[[134 135 126 119 120 126 124 133 136 128 120 123]
 [127 124 128 135 132 131 130 124 125 130 132 127]
 [125 123 128 131 133 131 130 124 124 131 133 128]
 [124 132 133 122 125 128 123 130 134 127 122 128]
 [128 135 121 128 128 133 135 120 129 134 120 130]
 [132 128 124 155 126 127 131 132 127 124 126 131]
 [130 128 126 119 124 130 125 127 129 131 131 130]
 [133 129 124 130 124 127 128 132 132 127 123 124]]
:
[[124 123 127 132 132 128 127 124 130 124 129 133]
 [130 131 131 129 127 125 130 124 119 126 128 130]
 [131 126 124 127 132 131 127 126 155 124 128 132]
 [130 120 134 129 120 135 133 128 128 121 135 128]
 [128 122 127 134 130 123 128 125 122 133 132 124]
 [128 133 131 124 124 130 131 133 131 128 123 125]
 [127 132 130 125 124 130 131 132 135 128 124 127]
 [123 120 128 136 133 124 126 120 119 126 135 134]]

[[143 141 115 142 142 120 116 112]
 [109 113 143 111 110 137 143 148]
 [107 111 145 109 108 139 145 150]
 [104 108 148 106 106 140 147 153]
 [108 112 144 109 109 138 144 149]
 [149 145 111 148 148 117 111 106]
 [106 111 145 108 108 138 145 150]
 [107 111 145 109 108 139 145 150]
 [113 115 141 114 114 136 140 144]
 [108 112 144 110 109 138 144 149]
 [149 145 111 147 148 117 111 106]]
:
[[106 111 117 148 147 111 145 149]
 [149 144 138 109 110 144 112 108]
 [144 140 136 114 114 141 115 113]
 [150 145 139 108 109 145 111 107]
 [150 145 138 108 108 145 111 106]
 [106 111 117 148 148 111 145 149]
 [149 144 138 109 109 144 112 108]
 [153 147 140 106 106 148 108 104]
 [150 145 139 108 109 145 111 107]
 [148 143 137 110 111 143 113 109]
 [112 116 120 142 142 115 141 143]]

[[150 125]
 [105 123]
 [106 137]
 [124 143]
 [148 133]
 [123 104]
 [103 115]]
:
[[115 103]
 [104 123]
 [133 148]
 [143 124]
 [137 106]
 [123 105]
 [125 150]]

[[139 139 137 139 116 118]
 [150 147 142 147 107 112]
 [141 141 140 142 116 115]
 [148 145 137 144 109 116]
 [155 153 148 155 102 105]]
:
[[105 102 155 148 153 155]
 [116 109 144 137 145 148]
 [115 116 142 140 141 141]
 [112 107 147 142 147 150]
 [118 116 139 137 139 139]]

[[128 128 126 130 127 127 131 129 127 126]
 [111 110 113 144 112 112 142 144 145 113]
 [129 129 129 126 129 130 124 126 128 130]
 [152 153 151 105 152 151 104 103 106 152]
 [107 106 108 148 107 107 147 149 149 109]]
:
[[109 149 149 147 107 107 148 108 106 107]
 [152 106 103 104 151 152 105 151 153 152]
 [130 128 126 124 130 129 126 129 129 129]
 [113 145 144 142 112 112 144 113 110 111]
 [126 127 129 131 127 127 130 126 128 128]]

[[111 111 111 111 144 112 111]
 [116 115 114 116 140 115 115]
 [155 155 156 156  99 155 156]
 [111 110 110 111 146 110 110]
 [127 129 129 127 129 128 128]
 [109 108 109 110 147 110 109]]
:
[[109 110 147 110 109 108 109]
 [128 128 129 127 129 129 127]
 [110 110 146 111 110 110 111]
 [156 155  99 156 156 155 155]
 [115 115 140 116 114 115 116]
 [111 112 144 111 111 111 111]]

[[ 98 125]
 [153 141]
 [129 156]
 [112 128]
 [118 105]
 [148 143]
 [109 120]
 [136 106]
 [150 122]
 [140 108]]
:
[[108 140]
 [122 150]
 [106 136]
 [120 109]
 [143 148]
 [105 118]
 [128 112]
 [156 129]
 [141 153]
 [125  98]]
---
[[113 100 100]
 [122 119 119]
 [119 103 103]
 [125 124 124]]
:
[[119 119]
 [103 103]]

[[124 121 140 136 110]
 [118 115 110 140 128]
 [149 154 129 128 128]
 [130 133 100 126 151]
 [132 132 137 134 116]]
:
[[115 110]
 [154 129]]

[[148 115 119 121]
 [110 139 136 135]
 [153 116 116 120]
 [145 120 120 120]
 [137 127 124 120]]
:
[[139 136]
 [116 116]]

[[124 136 129]
 [133 107 125]
 [126 137 121]
 [125 133 129]
 [136 111 128]]
:
[[107 125]
 [137 121]]

[[146 124 120 125 107]
 [135 156 141 128 110]
 [146 124 120 125 107]]
:
[[156 141]
 [124 120]]

[[133 100 121 142]
 [134  98 121 143]
 [128 125 128 129]
 [129 152 120 116]]
:
[[ 98 121]
 [125 128]]

[[147 141 145 140]
 [130 135  98 128]
 [145 150 138 138]
 [145 106 134 139]
 [156 125 118 118]]
:
[[135  98]
 [150 138]]

[[135 137 143 132 109]
 [121 117 112 124 150]
 [120 117 113 123 149]
 [107 108 112 111 120]
 [105 109 107 109 114]]
:
[[117 112]
 [117 113]]
